Q:
[[ 88 130 113  95 112  71 127 167 110]
 [158 130 214 128  87 152 132  67 196]
 [174 109 176 135 127 144 107 132 183]
 [ 62  99 118  79 168  52 155 116  85]
 [ 62 170  95  80 107  38 115 100  70]
 [179 145 161 105 104  89  98 124 169]]
A: 183

Q:
[[185  84  74 156 120 135 145 115 101 126]
 [ 56 215 210  91 190  79 185 174  81 110]
 [157 123 136 166 136 122 141 133  89  85]
 [ 83 226 195  83 151  91 148 140  96  87]
 [151  95  69 103 111 135 112 160 124 124]
 [148  99 110 143 146 123 113 125  34  59]
 [174  87  99 153 133 130 131 140 130 144]]
A: 85

Q:
[[131 102 239 114 140  89 223 162 165 116]
 [147  98 206  97 125  93 223 139 171 144]
 [ 87 119 134 143  55 121 100 124  83 166]
 [125 124  92 120 125  38 154  98  80 226]
 [142 164  96 139 130 121 121 156 121 152]
 [ 97 109 168  93 156  99 125 128  83 110]
 [138 158  96 133 127 105 129 149 113 166]
 [ 89 119 130 145  73 107 129 114 110 168]]
A: 166

Q:
[[132 123  76 209 108 151 133 156 156 118 145 101  83 133 126]
 [140 123  92 110 147 144 106 160 141  88 147 102 118 106 111]
 [ 90 118 100 233 145 116  95  75  74 106  81 132  71 104 137]
 [ 75  83 157  97 138 130 160 161  93 128 108 135 180 164 123]
 [ 75 108 123 116 116 142 156 105 141 140  89 145 143 129 116]
 [ 84 100  99 178 110  96 151 135 173 107 137 119  99 102 143]
 [102  86 146 163 198  90  81 127 168 127 117  77 199 162 111]
 [100 118  82 134 137 126 168 179  46 155 122 192  78 117  96]]
A: 137

Q:
[[144 169 131 103  78 154 181 143 108  86 100 139]
 [ 69 172 124 134 117 137 141 138 163 175 200  81]
 [ 95  50 114 111 190 127  25  86 112  92  91 125]
 [ 54  79  81 159 142  78 133  86  78 103 153 136]
 [ 74 152  82 157 149 121  72  84 139  97  93 163]]
A: 125

Q:
[[165 105 186  63 134 136 155 172 156 128  84 171 118 153 140 219]
 [168  99 154  73 127 149 162 159 151 142  95 162 132 152 118 157]
 [100 150 122 162 132 108 103 112 113 114 148 109 121 112 142 129]
 [ 85 161 118 179 133  98  90 104 107 107 157  99 118 104 149 129]
 [172  91 123  82 119 165 169 146 148 156 104 153 145 152  96  97]
 [ 84 163 132 173 136  92  87 110 109 100 152 103 111 104 160 159]
 [ 84 162 133 175 137  92  88 110 110 100 152 102 111 104 159 159]
 [100 150 121 162 130 109 102 113 114 115 148 108 121 113 143 128]
 [ 94 158 169 147 142  87  92 132 120  92 132 122 101 114 175 219]
 [108 147 172 130 140  96 105 140 127 100 122 132 104 121 168 219]]
A: 129
---
49 148 177 93 66 90
68 67 49 109 213 188
48 143 191 48 48 76
-> 68

134 70 207 215 60 99 210
44 187 105 91 20 189 160
-> 44

73 133 112 87
195 113 119 223
-> 195

123 134 143 141 153 158 112
137 60 90 66 70 101 216
-> 137

83 91 173 79 164 135 92
100 14 107 117 119 147 168
-> 100

194 215 173 145 241 167 32
153 165 26 95 171 152 23
-> 153

160 101 22 136 108 168 154
159 99 24 134 108 170 153
-> 159

124 125 121 110 92
211 144 105 136 112
-> 211

163 111 179 142 141 67
111 204 189 224 124 100
77 116 90 177 200 224
-> 111

97 227 24 183
41 225 223 60
-> 41
---
108 112 134 21 180 156
82 139 114 175 140 231
90 132 118 176 134 235
-> 21

206 209 80 99 219 78 139 -> 219

132 129 123 16 141 75 -> 16

157 90 131 110
31 137 161 237
-> 90

75 56 71 41 183 164
144 147 129 54 136 97
107 107 126 195 138 125
-> 41

209 108 162 73 186
96 125 85 39 116
36 132 83 92 124
-> 162

127 240 103 113 149 180 -> 113
---
165 91 105 51 113 125 22
154 96 110 50 114 115 23
187 75 149 153 132 90 145
→ 115

21 114 90 56 90
111 43 239 66 119
→ 56

218 167 135 150 161 149
124 53 158 66 114 152
184 195 114 179 161 130
→ 114

155 75 148 60
105 124 195 212
189 148 42 181
→ 195

156 127 87 17 153 129 94
191 143 153 142 154 133 108
98 157 78 139 100 128 116
→ 133

150 141 121 129 149 82 133
151 116 94 126 103 35 118
174 123 113 133 107 120 119
→ 35

102 171 95 151 232
140 80 81 154 78
105 47 84 196 153
→ 154

163 33 155 42
33 158 56 119
→ 155

164 36 127 125 127 171 154
156 63 132 135 131 49 123
197 168 124 125 125 137 81
→ 49
---
170 124 141 79 137
145 155 116 109 155
23 104 148 103 207
yields 170, 207

119 52 190 160 43 yields 119, 43

71 64 117 99 118 41 21 yields 71, 21

99 228 35 108 61 yields 99, 61

21 151 41 66 115 yields 21, 115

70 35 170 195 yields 70, 195

91 187 136 78 216 yields 91, 216
---
133 116 29 26 66 63 112
39 213 41 53 123 176 101
gives 66

82 163 56 73 185 146 130
82 140 110 156 94 125 129
126 193 83 127 73 28 125
gives 185

127 40 120 187 152 187 145
125 70 198 101 174 170 77
gives 152

93 194 231 107 84 172 81 gives 84

104 127 129 124 57 139 235 gives 57

89 169 218 144 113 96 140
119 132 178 130 110 131 174
132 118 112 90 103 102 185
gives 113

56 175 192 110 118 174 204
204 83 72 141 140 78 50
73 178 221 92 129 157 186
gives 118
---
[[157  98  43 212]
 [186  64 195 147]
 [ 63  50 134 154]] 43

[[ 48  30 166  62  35 108  27]
 [ 65 189 186 161 204 163  25]
 [ 99  73 169 129  51 125  81]] 166

[[120 124 129 109 124 149 124]
 [114 125 128 128 126 131 143]
 [ 80  42 180 182 136 174 152]] 129

[[172  41 106 174]
 [180  22 184 105]
 [181  84 179  65]] 106

[[164 122  55 201  41]
 [113 151 212  42 190]
 [208 160  37 233  44]] 55

[[216  43 187 218 229  57]
 [155  35 133 177 172 151]
 [ 51 139 179 177 153 132]] 187
---
[[ 56 144  81  73 108 111 128]
 [114 113 156 128 100  85  68]
 [131 163 102 205 195  71  38]] yields 114

[[185 134 179 234 173 189 190]
 [144 114 125 136 159 107 128]] yields 144

[[202 167  40 206]
 [156 130  46 167]] yields 156

[[168 174  33 188 134  81]
 [199 120 142 161 201 115]] yields 199

[[ 47  90 206 102  97 167  85]
 [139 200 172 115 135 143  50]] yields 139

[[ 84  59  95 182 139 138]
 [117  45  47 196 128 129]] yields 117

[[109 161 197  62 201 119]
 [174 132  96 197 121  78]
 [142 160 108 147 226 191]] yields 174
